Here is a tiny trained network, its code and every weight. The questions are about switching its units off for an input and a target symbol, where a switched-off unit gives its printed mean instead of its output.

import numpy as np


def w(rows, s, z=0):
    codes = np.array(rows[::2]) - 128.0
    scale = np.full(codes.shape[1], s)
    scale[-1] = z or s
    return codes * scale


def f(y):
    return np.maximum(y, 0)


def softmax(a):
    e = np.exp(a - a.max(-1, keepdims=True))
    return e / e.sum(-1, keepdims=True)


def log_softmax(a):
    a = a - a.max(-1, keepdims=True)
    return a - np.log(np.exp(a).sum(-1, keepdims=True))


def net(x, mask):
    ids = ['βγεζηθλξπστψω'.index(c) for c in x.split()]
    T = len(ids)
    res = E[ids] + P[:T]
    u = 0
    for l in range(3):
        q, k, v = (res @ M[l].T for M in (Q, K, V))
        z = softmax(np.where(np.tri(T) > 0, q @ k.T / 4**0.5, -1e9)) @ v
        res = res + np.where(mask[u], z, O[l][:, -1]) @ O[l][:, :-1]
        u += 1
        y = f(res @ A[l][:, :-1].T + A[l][:, -1])
        res = res + np.where(mask[u : u + 4], y, B[l][:, -1]) @ B[l][:, :-1]
        u += 4
    return log_softmax(res[-1] @ U[:, :-1].T + U[:, -1])


Q, K, V, O, A, B = {}, {}, {}, {}, {}, {}
E = w([
[107,121,123],'β',
[107,124,126],'γ',
[108,119,119],'ε',
[113,86,67],'ζ',
[112,108,103],'η',
[98,118,110],'θ',
[102,116,111],'λ',
[84,152,136],'ξ',
[110,119,139],'π',
[75,78,61],'σ',
[49,131,84],'τ',
[160,129,249],'ψ',
[147,222,193],'ω',
],0.014)
P = w([
[233,178,6],'0',
[104,96,132],'1',
[192,204,111],'2',
[44,124,180],'3',
[113,249,168],'4',
[2,92,173],'5',
[129,214,168],'6',
],0.0085)
Q[0] = w([
[149,199,106],'0.h0',
[254,196,94],'0.h0',
[185,127,91],'0.h0',
[60,220,171],'0.h0',
],0.0089)
K[0] = w([
[192,55,182],'0.h0',
[255,45,21],'0.h0',
[127,88,44],'0.h0',
[144,134,201],'0.h0',
],0.0087)
V[0] = w([
[100,7,44],'0.h0',
[71,245,117],'0.h0',
[14,144,3],'0.h0',
[147,64,180],'0.h0',
],0.0063)
O[0] = w([
[1,115,121,85],'0.h0',
[103,214,125,250],'0.h0',
[5,248,157,249],'0.h0',
[146,53,174,50],'0.h0',
],0.0071,0.002)
A[0] = w([
[254,122,178,4],'0.n0',
[61,63,160,134],'0.n1',
[167,152,235,179],'0.n2',
[129,131,13,235],'0.n3',
],0.0074,0.0017)
B[0] = w([
[61,154,108,205],'0.n0',
[58,29,95,217],'0.n1',
[119,122,41,221],'0.n2',
[255,174,110,251],'0.n3',
],0.0075,0.0031)
Q[1] = w([
[129,57,2],'1.h0',
[113,60,59],'1.h0',
[47,81,81],'1.h0',
[116,149,47],'1.h0',
],0.0066)
K[1] = w([
[123,149,245],'1.h0',
[99,97,156],'1.h0',
[50,151,145],'1.h0',
[137,109,109],'1.h0',
],0.011)
V[1] = w([
[112,69,114],'1.h0',
[104,124,252],'1.h0',
[127,121,70],'1.h0',
[155,104,253],'1.h0',
],0.0058)
O[1] = w([
[140,79,190,101],'1.h0',
[85,119,136,33],'1.h0',
[92,120,159,170],'1.h0',
[92,159,253,2],'1.h0',
],0.0076,0.0053)
A[1] = w([
[173,253,118,1],'1.n0',
[123,169,109,167],'1.n1',
[117,70,235,81],'1.n2',
[196,47,124,212],'1.n3',
],0.0068,0.0042)
B[1] = w([
[162,1,161,252],'1.n0',
[145,130,103,254],'1.n1',
[107,192,129,136],'1.n2',
[172,168,200,181],'1.n3',
],0.0085,0.0038)
Q[2] = w([
[186,147,157],'2.h0',
[125,217,123],'2.h0',
[254,228,81],'2.h0',
[59,83,227],'2.h0',
],0.0074)
K[2] = w([
[174,113,145],'2.h0',
[242,104,90],'2.h0',
[244,254,69],'2.h0',
[105,5,156],'2.h0',
],0.0062)
V[2] = w([
[195,138,90],'2.h0',
[164,88,80],'2.h0',
[184,220,120],'2.h0',
[115,2,95],'2.h0',
],0.0071)
O[2] = w([
[158,128,160,253],'2.h0',
[167,133,82,248],'2.h0',
[190,253,109,186],'2.h0',
[91,34,45,183],'2.h0',
],0.0047,0.0053)
A[2] = w([
[150,18,186,255],'2.n0',
[254,164,153,74],'2.n1',
[115,165,133,245],'2.n2',
[153,196,102,132],'2.n3',
],0.0098,0.0056)
B[2] = w([
[202,87,217,186],'2.n0',
[53,126,54,254],'2.n1',
[202,254,143,211],'2.n2',
[177,53,46,239],'2.n3',
],0.0075,0.0078)
U = w([
[91,92,136,98],'β',
[119,81,139,55],'γ',
[100,231,141,237],'ε',
[133,103,144,17],'ζ',
[122,102,141,33],'η',
[128,110,139,2],'θ',
[116,93,162,158],'λ',
[69,45,114,84],'ξ',
[2,170,99,67],'π',
[121,87,135,41],'σ',
[236,57,202,133],'τ',
[86,97,137,108],'ψ',
[204,183,111,211],'ω',
],0.0076,0.0048)

Each question gives the input, a string of symbols that net reads in full, and the target symbol t.
The units are the heads (4 rows each of Q, K, V and O) and the neurons (one row each of A and B). Each row of codes is followed by its name. A weight is (code - 128) times the scale printed after its matrix; where a second scale follows, it is the last column's (O, A, B and U).
mask holds one flag per unit, layer by layer, with each layer's heads first. A switched-off unit (its flag False) gives its mean, the last column of its rows in O or B, instead of its output. The means were averaged over made-up inputs and are rounded, as every weight is.
A unit's drop is (log p(t) with every unit on - log p(t) with that unit switched off) / (log p(t) with every unit on - log p(t) with every unit switched off).
The circuit of an input: a set's keep is (log p(t) with only the set's units on - log p(t) with every unit switched off) / (log p(t) with every unit on - log p(t) with every unit switched off). Starting from the 12 units with the biggest drops (on a tie, the unit counted first), units are removed one at a time, each time the one whose removal leaves the highest keep (on an exact tie, the one counted first), for as long as the keep stays at least 0.8.
units of the circuit, in order: the units of the circuit, biggest drop first
top k neurons: the k neurons with the biggest drops, biggest first
k most important neurons of layer l: the k neurons of layer l with the biggest drops, biggest first
drop of u: that unit's drop, to one decimal
input τ λ θ τ τ π, target π: 2 most important neurons of layer 0 => (0.n1 0.n3)
input ε γ θ ψ β ξ, target τ: units of the circuit, in order => (0.h0 2.n0)
input γ β η σ, target ξ: top 2 neurons => (0.n1 2.n2)
input ω ψ ω λ, target ω: units of the circuit, in order => (0.h0 2.h0)
input λ λ τ ω π λ, target ω: units of the circuit, in order => (0.h0 1.n0)
input ψ ζ θ τ, target π: top 2 neurons => (0.n1 1.n0)
input ψ ζ ψ σ, target τ: units of the circuit, in order => (0.h0 2.n0 2.n1)
input β η ψ γ ψ λ, target τ: units of the circuit, in order => (0.h0 2.n0)
input ψ ω θ λ ω ξ, target ω: units of the circuit, in order => (0.h0)
input π ξ η ξ, target ε: top 4 neurons => (1.n0 2.n2 2.n3 2.n1)
input ω π ξ σ τ η, target π: top 2 neurons => (1.n0 0.n1)
input θ θ η ε ω σ, target ω: units of the circuit, in order => (0.h0 2.h0)
input ζ ζ ω θ, target ω: units of the circuit, in order => (0.h0 2.h0 0.n1)
input ξ η ζ β ψ ε, target τ: top 2 neurons => (2.n0 0.n3)
input ω ζ θ λ ω ω, target ω: units of the circuit, in order => (0.h0)
input β σ λ η, target ξ: top 2 neurons => (0.n1 2.n2)
input ε β σ π η ψ, target τ: top 3 neurons => (2.n0 2.n1 1.n3)
input β β θ η ψ ζ, target τ: drop of 2.n0 => 0.3
input τ ζ β ξ ω θ, target ω: drop of 0.h0 => 2.3
input β ψ σ π, target τ: drop of 1.n2 => -0.1
input β θ λ ω τ σ, target ω: drop of 0.n3 => 0.3
input τ γ λ ψ, target τ: most important neuron of layer 1 => (1.n1)
